Small tables with named rows and columns. After each table, cells are looked up by row and column.

mig.tsv
	nipogu	nuka	zin
vimopi	171	122	46
dadevop	129	125	103
bagu	130	57	63
tib	136	226	107
rodu	135	175	129

What is the nuka of rodu in mig?
175
What is the nipogu of rodu in mig?
135
What is the zin of vimopi in mig?
46
What is the zin of dadevop in mig?
103
What is the zin of rodu in mig?
129
What is the zin of tib in mig?
107
What is the nipogu of bagu in mig?
130
What is the zin of bagu in mig?
63
What is the nipogu of tib in mig?
136

perede =
	poguke	mos	sazir
buras	44	15	87
bil	116	12	93
mes	113	41	98
mesug	138	127	177
lipote	89	93	148
fumate	119	104	124
gonurol	174	97	30
duner	218	84	148

gonurol, poguke: 174
bil, poguke: 116
buras, sazir: 87
duner, mos: 84
fumate, mos: 104
mes, poguke: 113
fumate, sazir: 124
lipote, mos: 93
gonurol, sazir: 30
mes, mos: 41
mes, sazir: 98
bil, mos: 12
lipote, sazir: 148
mesug, mos: 127

Table lov
	vub	vop	nud	budotum	kup	nek	burus	luv
pefezu	27315	81793	85272	32343	29957	87572	26707	88273
gepi	88115	19619	29384	92070	73271	45454	75232	37234
kitulif	96271	20049	14988	98499	87046	18559	93836	19822

vub of gepi is 88115
kup of pefezu is 29957
luv of pefezu is 88273
kup of gepi is 73271
nud of gepi is 29384
luv of kitulif is 19822
nud of pefezu is 85272

zamuz:
	kun	bedovon	tokaz	sen	giv	verunid	taz	didapu	dazikeg
puna	39.10	40.17	38.52	46.05	46.05	50.07	42.44	46.23	41.51
rafaf	39.10	57.42	46.05	46.05	61.14	78.21	42.44	46.05	41.29
banup	39.10	46.05	46.05	58.66	46.05	50.07	42.44	23.03	46.05
sadibar	39.10	56.95	42.65	57.80	46.31	37.47	42.44	46.23	46.05
ropo	39.10	46.05	46.05	58.66	46.31	50.07	46.05	42.97	53.29
lemude	46.05	46.05	42.65	58.66	46.05	45.14	39.23	46.23	41.08
naret	39.10	51.84	38.13	64.74	46.31	41.04	42.44	46.23	39.81
nafeva	39.10	39.82	42.65	53.20	46.31	25.18	42.44	46.23	52.64
siloru	46.05	46.05	42.65	58.66	46.05	40.74	34.06	58.22	41.29
napupi	46.05	53.71	42.65	58.66	34.14	36.32	33.56	56.00	41.29
borelap	39.10	57.42	42.65	54.67	56.38	50.07	46.05	46.05	41.29
pifamu	37.29	46.05	42.65	46.05	46.05	53.72	46.05	46.23	41.29
lazudaz	39.10	46.05	46.05	58.66	39.39	46.05	42.44	46.23	40.67
morozir	39.10	57.42	42.65	58.66	46.05	58.17	42.44	46.23	41.29

What is the tokaz of napupi in zamuz?
42.65
What is the tokaz of pifamu in zamuz?
42.65
What is the bedovon of napupi in zamuz?
53.71
What is the dazikeg of banup in zamuz?
46.05
What is the kun of morozir in zamuz?
39.10
What is the dazikeg of puna in zamuz?
41.51
Which row has the largest verunid? rafaf

pul:
,gitukad,zik,sosu,kur,palirug,tiv,revan,vufu,nuf,dorugi
bip,-28496,-27028,-57991,-51645,-24681,2285,-17155,-37356,18723,-38856
fetuzu,15122,-23857,-35886,-5208,-1654,19097,-8970,-34705,-28447,16156
sagatuv,-21858,-12575,-21549,-20112,-24689,-23934,-20100,-20558,-22555,-20803
sozi,-1963,-49958,-10332,-17846,-22784,-43019,-15007,-15035,62290,-49959
mevev,-12970,63180,-52046,-33929,41784,16977,-9972,20069,-2545,-51586
fegin,-27323,-21606,-22719,-26869,-17605,-18783,-10770,-24781,-27461,-25478
tegeb,-13584,-67315,-14345,-26493,-68233,-40928,-34806,-43046,-157,-9325
dod,-18635,-18668,-22028,-20218,-30760,-26340,-24732,-17930,-18900,-11784

tegeb, palirug: -68233
fetuzu, kur: -5208
fetuzu, sosu: -35886
fetuzu, revan: -8970
sagatuv, zik: -12575
fegin, revan: -10770
sozi, zik: -49958
bip, gitukad: -28496
fetuzu, zik: -23857
tegeb, dorugi: -9325
bip, kur: -51645
fegin, kur: -26869
sagatuv, tiv: -23934
fegin, palirug: -17605
sagatuv, dorugi: -20803
sozi, dorugi: -49959
sozi, sosu: -10332
dod, dorugi: -11784
Row with the largest gitukad: fetuzu

zal
|  | lod | semige | gori | logomi | zov | piti |
|---|---|---|---|---|---|---|
| fuzif | 219 | 56 | 220 | 54 | 78 | 86 |
| bepizu | 70 | 200 | 73 | 200 | 196 | 212 |
| dipe | 184 | 94 | 210 | 94 | 122 | 54 |
| vakomo | 36 | 233 | 41 | 238 | 189 | 199 |

What is the piti of fuzif in zal? 86
What is the zov of vakomo in zal? 189
What is the logomi of vakomo in zal? 238
What is the semige of fuzif in zal? 56
What is the piti of dipe in zal? 54
What is the logomi of fuzif in zal? 54
What is the piti of bepizu in zal? 212
What is the lod of bepizu in zal? 70
What is the gori of dipe in zal? 210
What is the piti of vakomo in zal? 199
What is the gori of fuzif in zal? 220
What is the logomi of bepizu in zal? 200
What is the lod of vakomo in zal? 36
What is the lod of fuzif in zal? 219
Row with the largest logomi: vakomo

gizeke
columns: temo, buteno, midovon, kep, botizi, mekam, kelezi, tesubog, zum
safi: [4373, 4627, 4315, 2278, 4025, 1702, 3322, 2844, 3888]
buse: [1445, 5773, 4659, 3015, 4371, 3351, 5674, 4925, 3351]
ketav: [4262, 4562, 2433, 3483, 4129, 5574, 3296, 3233, 2076]
gem: [4184, 801, 3772, 4055, 4142, 4192, 6404, 3726, 4158]
far: [2837, 3206, 5817, 3214, 4351, 2066, 4251, 4103, 3617]
rukupu: [5985, 4027, 3729, 1647, 4308, 3653, 5476, 3992, 2855]
matuz: [5528, 5434, 3163, 3645, 3238, 6440, 402, 3223, 1621]
vipevu: [2582, 2976, 4734, 2893, 3811, 1159, 5351, 4034, 5075]
filinib: [2402, 4019, 939, 1490, 5750, 3391, 8217, 4811, 4668]
gose: [4636, 4387, 4962, 2322, 3773, 2848, 2288, 3218, 2427]
tal: [4062, 2733, 7296, 4609, 3855, 2982, 1911, 4353, 2897]

tesubog of safi: 2844
kelezi of buse: 5674
buteno of far: 3206
temo of matuz: 5528
kep of safi: 2278
zum of matuz: 1621
kelezi of gem: 6404
temo of filinib: 2402
mekam of ketav: 5574
mekam of far: 2066
zum of gose: 2427
tesubog of filinib: 4811
buteno of vipevu: 2976
kep of far: 3214

